Here is a tiny trained network, its code and every weight. The questions are about switching its units off for an input and a target symbol, where a switched-off unit gives its printed mean instead of its output.

import numpy as np


def w(rows, s, z=0):
    codes = np.array(rows[::2]) - 128.0
    scale = np.full(codes.shape[1], s)
    scale[-1] = z or s
    return codes * scale


def f(y):
    return np.maximum(y, 0)


def softmax(a):
    e = np.exp(a - a.max(-1, keepdims=True))
    return e / e.sum(-1, keepdims=True)


def log_softmax(a):
    a = a - a.max(-1, keepdims=True)
    return a - np.log(np.exp(a).sum(-1, keepdims=True))


def net(x, mask):
    ids = ['αβγδεηθλξπστφω'.index(c) for c in x.split()]
    T = len(ids)
    res = E[ids] + P[:T]
    r = res
    for j in range(3):
        rows = slice(2 * j, 2 * j + 2)
        q, k, v = (r @ M[0][rows].T for M in (Q, K, V))
        z = softmax(np.where(np.tri(T) > 0, q @ k.T / 2**0.5, -1e9)) @ v
        o = O[0][rows]
        res = res + np.where(mask[j], z, o[:, -1]) @ o[:, :-1]
    y = f(res @ A[0][:, :-1].T + A[0][:, -1])
    res = res + np.where(mask[3:27], y, B[0][:, -1]) @ B[0][:, :-1]
    return log_softmax(res[-1] @ U[:, :-1].T + U[:, -1])


Q, K, V, O, A, B = {}, {}, {}, {}, {}, {}
E = w([
[132,151,153,94,78,83],'α',
[100,146,65,82,60,176],'β',
[164,228,128,179,82,98],'γ',
[124,150,152,217,64,161],'δ',
[148,108,56,161,163,189],'ε',
[141,117,103,220,114,199],'η',
[136,50,149,163,111,161],'θ',
[132,211,91,215,178,100],'λ',
[44,204,50,117,192,82],'ξ',
[2,55,113,159,122,198],'π',
[131,115,127,99,233,23],'σ',
[176,66,90,42,84,125],'τ',
[64,183,199,132,40,9],'φ',
[32,94,165,186,220,52],'ω',
],0.0079)
P = w([
[105,253,206,17,182,215],'0',
[100,205,122,84,130,151],'1',
[80,194,128,70,140,132],'2',
[90,177,120,64,139,114],'3',
[114,145,91,110,122,110],'4',
[112,129,93,115,118,93],'5',
[121,123,82,127,111,83],'6',
[120,110,67,136,107,73],'7',
[120,100,63,143,109,63],'8',
[132,84,55,142,100,58],'9',
[137,75,52,158,93,52],'10',
[124,68,46,147,98,39],'11',
[135,61,34,157,92,40],'12',
[139,58,31,162,82,36],'13',
],0.006)
Q[0] = w([
[199,89,147,151,118,93],'h1',
[193,139,254,84,207,197],'h1',
[178,116,156,111,128,138],'h2',
[136,104,78,163,91,92],'h2',
[133,92,105,153,116,116],'h3',
[161,121,92,145,118,105],'h3',
],0.026)
K[0] = w([
[154,174,96,229,98,124],'h1',
[161,255,220,113,162,248],'h1',
[127,166,108,144,123,167],'h2',
[115,79,49,174,85,62],'h2',
[141,109,77,154,96,91],'h3',
[107,85,96,169,105,88],'h3',
],0.023)
V[0] = w([
[98,83,201,138,146,150],'h1',
[89,121,94,167,110,151],'h1',
[60,134,172,106,216,14],'h2',
[116,153,37,144,233,178],'h2',
[157,120,1,43,193,135],'h3',
[54,72,154,53,120,147],'h3',
],0.016)
O[0] = w([
[94,87,91,155,94,66,146],'h1',
[81,162,91,143,98,160,255],'h1',
[18,139,186,151,131,42,183],'h2',
[84,103,37,155,180,78,147],'h2',
[98,125,176,2,112,79,97],'h3',
[163,51,98,134,14,93,176],'h3',
],0.0096,0.0045)
A[0] = w([
[156,134,162,131,84,162,68],'n1',
[174,133,127,145,77,135,105],'n2',
[165,98,109,127,111,142,136],'n3',
[116,96,151,179,144,99,87],'n4',
[93,217,79,90,88,159,113],'n5',
[211,137,130,113,145,130,201],'n6',
[104,127,91,158,145,140,85],'n7',
[166,129,72,132,161,140,171],'n8',
[184,202,112,145,114,73,51],'n9',
[157,142,160,139,171,123,244],'n10',
[190,158,72,105,138,51,108],'n11',
[83,65,132,83,158,153,95],'n12',
[155,119,118,170,158,127,181],'n13',
[108,162,138,167,91,156,134],'n14',
[117,25,99,114,196,167,126],'n15',
[172,113,133,112,132,122,87],'n16',
[119,132,187,95,174,189,2],'n17',
[177,115,143,144,115,62,94],'n18',
[159,117,120,122,139,161,10],'n19',
[83,69,145,125,131,175,89],'n20',
[203,8,155,177,210,99,139],'n21',
[119,78,100,96,176,156,22],'n22',
[199,95,134,115,139,114,65],'n23',
[180,199,110,139,128,46,69],'n24',
],0.012,0.0053)
B[0] = w([
[159,138,115,74,130,105,148],'n1',
[155,79,172,135,90,142,178],'n2',
[137,78,126,151,106,156,170],'n3',
[147,98,69,135,172,99,182],'n4',
[128,96,253,133,167,195,253],'n5',
[230,98,69,100,135,70,169],'n6',
[109,125,136,177,166,126,214],'n7',
[139,96,52,122,176,140,193],'n8',
[176,141,90,156,75,205,166],'n9',
[187,167,108,71,155,45,181],'n10',
[86,165,70,63,123,201,175],'n11',
[64,165,103,78,93,148,171],'n12',
[105,107,78,163,123,78,178],'n13',
[148,80,182,171,181,84,244],'n14',
[120,157,28,91,145,212,180],'n15',
[147,163,161,134,141,103,133],'n16',
[103,217,140,208,62,194,134],'n17',
[158,156,70,149,77,96,154],'n18',
[104,83,149,81,180,114,131],'n19',
[160,175,177,167,36,159,182],'n20',
[108,244,98,212,19,123,137],'n21',
[78,83,198,97,169,139,131],'n22',
[147,200,149,150,153,103,134],'n23',
[136,223,132,173,61,192,180],'n24',
],0.018,0.0058)
U = w([
[129,110,144,53,82,98,115],'α',
[94,26,197,22,166,164,103],'β',
[206,181,144,190,98,220,10],'γ',
[168,33,175,173,173,70,108],'δ',
[102,93,73,94,203,164,2],'ε',
[145,71,74,176,201,147,81],'η',
[111,61,68,164,67,145,253],'θ',
[120,188,120,173,234,153,196],'λ',
[52,192,180,89,239,134,149],'ξ',
[1,45,124,208,84,208,175],'π',
[52,196,107,88,109,92,101],'σ',
[136,91,107,25,88,140,224],'τ',
[137,140,240,149,61,36,145],'φ',
[33,110,94,147,136,24,64],'ω',
],0.0044,0.0047)

Each question gives the input, a string of symbols that net reads in full, and the target symbol t.
The units are the heads (2 rows each of Q, K, V and O) and the neurons (one row each of A and B). Each row of codes is followed by its name. A weight is (code - 128) times the scale printed after its matrix; where a second scale follows, it is the last column's (O, A, B and U).
mask holds one flag per unit, heads first, then neurons. A switched-off unit (its flag False) gives its mean, the last column of its rows in O or B, instead of its output. The means were averaged over made-up inputs and are rounded, as every weight is.
A unit's drop is (log p(t) with every unit on - log p(t) with that unit switched off) / (log p(t) with every unit on - log p(t) with every unit switched off).
The circuit of an input: a set's keep is (log p(t) with only the set's units on - log p(t) with every unit switched off) / (log p(t) with every unit on - log p(t) with every unit switched off). Starting from the 12 units with the biggest drops (on a tie, the unit counted first), units are removed one at a time, each time the one whose removal leaves the highest keep (on an exact tie, the one counted first), for as long as the keep stays at least 0.8.
circuit, biggest first: the units of the circuit, biggest drop first
most important unit: the unit with the biggest drop
k most important neurons: the k neurons with the biggest drops, biggest first
heads that matter: for each layer, one digit per head in row order, 1 if its drop is at least 0.15 and else 0, layers parted by /
input ξ σ π, target σ: most important unit : h3
input ω ω σ ε, target ω: 2 most important neurons : n5, n4
input π π ω θ, target θ: heads that matter : 101
input π β π π η π δ φ π γ, target γ: circuit, biggest first : n9, n24
input γ λ β, target ξ: heads that matter : 001
input π β π π γ π π π β, target π: circuit, biggest first : h1, n10, n5
input ξ ξ β, target ξ: heads that matter : 010
input δ δ α ξ π γ π λ, target π: circuit, biggest first : h1, n10, n6
input δ θ ξ π π π ξ, target π: 3 most important neurons : n10, n5, n6
input π γ π β ω π λ π λ δ λ ω, target ω: heads that matter : 010
input φ π λ π δ β θ δ, target δ: heads that matter : 010
input π δ π φ φ θ ω δ π δ, target δ: heads that matter : 001
input π η π α, target θ: 2 most important neurons : n18, n5
input γ τ π τ ξ π π π β γ π δ γ, target π: circuit, biggest first : h1, n10, n6
input β γ θ γ β γ β γ, target γ: 3 most important neurons : n9, n24, n5
input π δ β θ π γ η δ ε, target η: circuit, biggest first : h2, n8
input π γ θ λ σ γ π π γ, target π: 2 most important neurons : n10, n6
input γ γ σ, target σ: heads that matter : 100
input σ α ε τ, target τ: most important unit : h1
input π φ π π δ π ε η, target η: heads that matter : 010
input η π ξ σ λ, target σ: most important unit : h1
input π ε π τ π λ λ α σ φ γ, target φ: circuit, biggest first : h2, n15
input π β γ β γ ε η, target η: 2 most important neurons : n8, n6
input π η π π θ θ π γ γ β π β τ β, target τ: heads that matter : 111
input ω γ π, target ω: circuit, biggest first : h2, n4
input β β τ γ, target τ: heads that matter : 111
input β α σ, target τ: most important unit : h3
